Here is a tiny trained network, its code and every weight. The questions are about switching its units off for an input and a target symbol, where a switched-off unit gives its printed mean instead of its output.

import numpy as np


def w(rows, s, z=0):
    codes = np.array(rows[::2]) - 128.0
    scale = np.full(codes.shape[1], s)
    scale[-1] = z or s
    return codes * scale


def f(y):
    return np.maximum(y, 0)


def softmax(a):
    e = np.exp(a - a.max(-1, keepdims=True))
    return e / e.sum(-1, keepdims=True)


def log_softmax(a):
    a = a - a.max(-1, keepdims=True)
    return a - np.log(np.exp(a).sum(-1, keepdims=True))


def net(x, mask):
    ids = ['αβγδεζθλμξπστφω'.index(c) for c in x.split()]
    T = len(ids)
    res = E[ids] + P[:T]
    r = res
    for j in range(2):
        rows = slice(3 * j, 3 * j + 3)
        q, k, v = (r @ M[0][rows].T for M in (Q, K, V))
        z = softmax(np.where(np.tri(T) > 0, q @ k.T / 3**0.5, -1e9)) @ v
        o = O[0][rows]
        res = res + np.where(mask[j], z, o[:, -1]) @ o[:, :-1]
    y = f(res @ A[0][:, :-1].T + A[0][:, -1])
    res = res + np.where(mask[2:26], y, B[0][:, -1]) @ B[0][:, :-1]
    return log_softmax(res[-1] @ U[:, :-1].T + U[:, -1])


Q, K, V, O, A, B = {}, {}, {}, {}, {}, {}
E = w([
[156,183,61],'α',
[245,200,216],'β',
[166,142,110],'γ',
[110,22,84],'δ',
[25,170,157],'ε',
[216,128,116],'ζ',
[108,216,227],'θ',
[207,108,146],'λ',
[185,123,125],'μ',
[69,123,76],'ξ',
[196,35,63],'π',
[204,116,135],'σ',
[187,120,129],'τ',
[185,149,91],'φ',
[164,135,122],'ω',
],0.012)
P = w([
[254,100,150],'0',
[80,137,85],'1',
[83,134,88],'2',
[86,136,90],'3',
[88,134,86],'4',
[93,133,93],'5',
[94,133,89],'6',
[100,130,93],'7',
],0.0071)
Q[0] = w([
[105,131,128],'h1',
[251,163,134],'h1',
[179,44,61],'h1',
[70,122,200],'h2',
[206,206,136],'h2',
[134,124,114],'h2',
],0.027)
K[0] = w([
[109,127,114],'h1',
[253,136,146],'h1',
[171,60,50],'h1',
[58,199,110],'h2',
[212,168,184],'h2',
[137,112,128],'h2',
],0.027)
V[0] = w([
[126,109,147],'h1',
[135,250,8],'h1',
[129,139,119],'h1',
[37,103,206],'h2',
[144,77,157],'h2',
[87,215,88],'h2',
],0.016)
O[0] = w([
[109,141,113,121],'h1',
[249,57,213,161],'h1',
[140,122,137,133],'h1',
[132,217,26,6],'h2',
[79,139,104,157],'h2',
[216,126,151,62],'h2',
],0.016,0.0025)
A[0] = w([
[139,95,125,69],'n1',
[60,251,220,120],'n2',
[135,22,121,102],'n3',
[116,114,159,219],'n4',
[182,150,181,131],'n5',
[111,125,153,147],'n6',
[135,118,165,71],'n7',
[154,62,24,109],'n8',
[75,235,254,74],'n9',
[80,99,155,34],'n10',
[192,51,34,111],'n11',
[67,98,152,80],'n12',
[137,89,59,70],'n13',
[106,207,148,109],'n14',
[91,130,209,94],'n15',
[55,129,154,172],'n16',
[169,144,9,76],'n17',
[42,78,102,79],'n18',
[158,157,152,99],'n19',
[137,49,23,215],'n20',
[104,68,117,64],'n21',
[115,192,141,118],'n22',
[117,194,164,83],'n23',
[69,123,136,2],'n24',
],0.01,0.0073)
B[0] = w([
[114,75,128,147],'n1',
[104,72,213,207],'n2',
[163,153,88,241],'n3',
[94,244,158,220],'n4',
[93,131,175,236],'n5',
[104,156,127,171],'n6',
[103,92,88,162],'n7',
[184,58,142,156],'n8',
[182,8,141,187],'n9',
[243,126,150,191],'n10',
[79,162,107,157],'n11',
[212,148,96,222],'n12',
[189,100,101,142],'n13',
[183,182,90,185],'n14',
[88,76,123,210],'n15',
[76,206,62,246],'n16',
[79,55,166,188],'n17',
[48,54,59,255],'n18',
[98,104,93,177],'n19',
[109,251,225,200],'n20',
[196,73,124,188],'n21',
[181,161,100,178],'n22',
[201,149,113,165],'n23',
[176,97,251,172],'n24',
],0.02,0.0097)
U = w([
[85,138,143,141],'α',
[58,77,221,5],'β',
[70,89,130,62],'γ',
[8,165,109,108],'δ',
[176,93,13,48],'ε',
[91,128,90,143],'ζ',
[231,121,158,199],'θ',
[86,49,121,3],'λ',
[105,139,59,202],'μ',
[85,250,185,140],'ξ',
[143,251,1,104],'π',
[82,136,151,105],'σ',
[125,161,81,126],'τ',
[96,116,99,126],'φ',
[85,99,99,177],'ω',
],0.0068,0.0039)

Each question gives the input, a string of symbols that net reads in full, and the target symbol t.
The units are the heads (3 rows each of Q, K, V and O) and the neurons (one row each of A and B). Each row of codes is followed by its name. A weight is (code - 128) times the scale printed after its matrix; where a second scale follows, it is the last column's (O, A, B and U).
mask holds one flag per unit, heads first, then neurons. A switched-off unit (its flag False) gives its mean, the last column of its rows in O or B, instead of its output. The means were averaged over made-up inputs and are rounded, as every weight is.
A unit's drop is (log p(t) with every unit on - log p(t) with that unit switched off) / (log p(t) with every unit on - log p(t) with every unit switched off).
The circuit of an input: a set's keep is (log p(t) with only the set's units on - log p(t) with every unit switched off) / (log p(t) with every unit on - log p(t) with every unit switched off). Starting from the 12 units with the biggest drops (on a tie, the unit counted first), units are removed one at a time, each time the one whose removal leaves the highest keep (on an exact tie, the one counted first), for as long as the keep stays at least 0.8.
circuit, biggest first: the units of the circuit, biggest drop first
most important unit: the unit with the biggest drop
top k neurons: the k neurons with the biggest drops, biggest first
which heads matter: for each layer, one digit per head in row order, 1 if its drop is at least 0.15 and else 0, layers parted by /
input δ μ θ, target θ: circuit, biggest first -> (h2, n16)
input θ ζ ε δ ζ, target ξ: circuit, biggest first -> (n18, n9, n21)
input α θ μ σ, target β: circuit, biggest first -> (n5, h2)
input θ θ λ, target ξ: which heads matter -> 00
input φ ζ ζ, target θ: circuit, biggest first -> (h1, n18)
input θ ξ π θ α, target ξ: which heads matter -> 00
input ζ ζ φ π μ δ φ, target ε: which heads matter -> 01
input α θ α, target β: most important unit -> h1
input δ θ ζ σ, target δ: which heads matter -> 10
input θ θ α θ θ δ β, target β: circuit, biggest first -> (n16, n12, n3)
input π ζ σ ω θ φ, target λ: circuit, biggest first -> (h2, n18)
input δ τ ζ θ φ α, target δ: circuit, biggest first -> (h2, n16)
input φ π ζ ω, target θ: which heads matter -> 11
input φ ζ φ, target θ: which heads matter -> 11
input θ ζ ω, target ξ: which heads matter -> 00
input φ σ ζ β φ θ ζ α, target θ: circuit, biggest first -> (h1)
input δ σ ω μ ζ, target δ: circuit, biggest first -> (h1, h2)
input ζ θ δ φ, target ε: top 3 neurons -> (n12, n10, n18)
input π λ α σ, target λ: top 4 neurons -> (n18, n24, n2, n9)
input θ τ α δ τ φ, target ξ: which heads matter -> 00
input ζ θ λ δ γ, target ε: top 4 neurons -> (n12, n10, n18, n3)
input ζ β β δ ζ θ θ ω, target ε: top 3 neurons -> (n12, n20, n10)
input α ε ω σ μ θ α, target β: top 2 neurons -> (n5, n16)
input ω θ θ σ, target π: which heads matter -> 01
input π μ ξ ζ ζ, target λ: which heads matter -> 11
input θ θ δ θ θ θ ζ σ, target ξ: which heads matter -> 00
input δ ζ θ α μ, target δ: which heads matter -> 10
input ζ ω τ ω λ, target ε: which heads matter -> 01
input ζ ω λ ζ λ β, target β: which heads matter -> 01
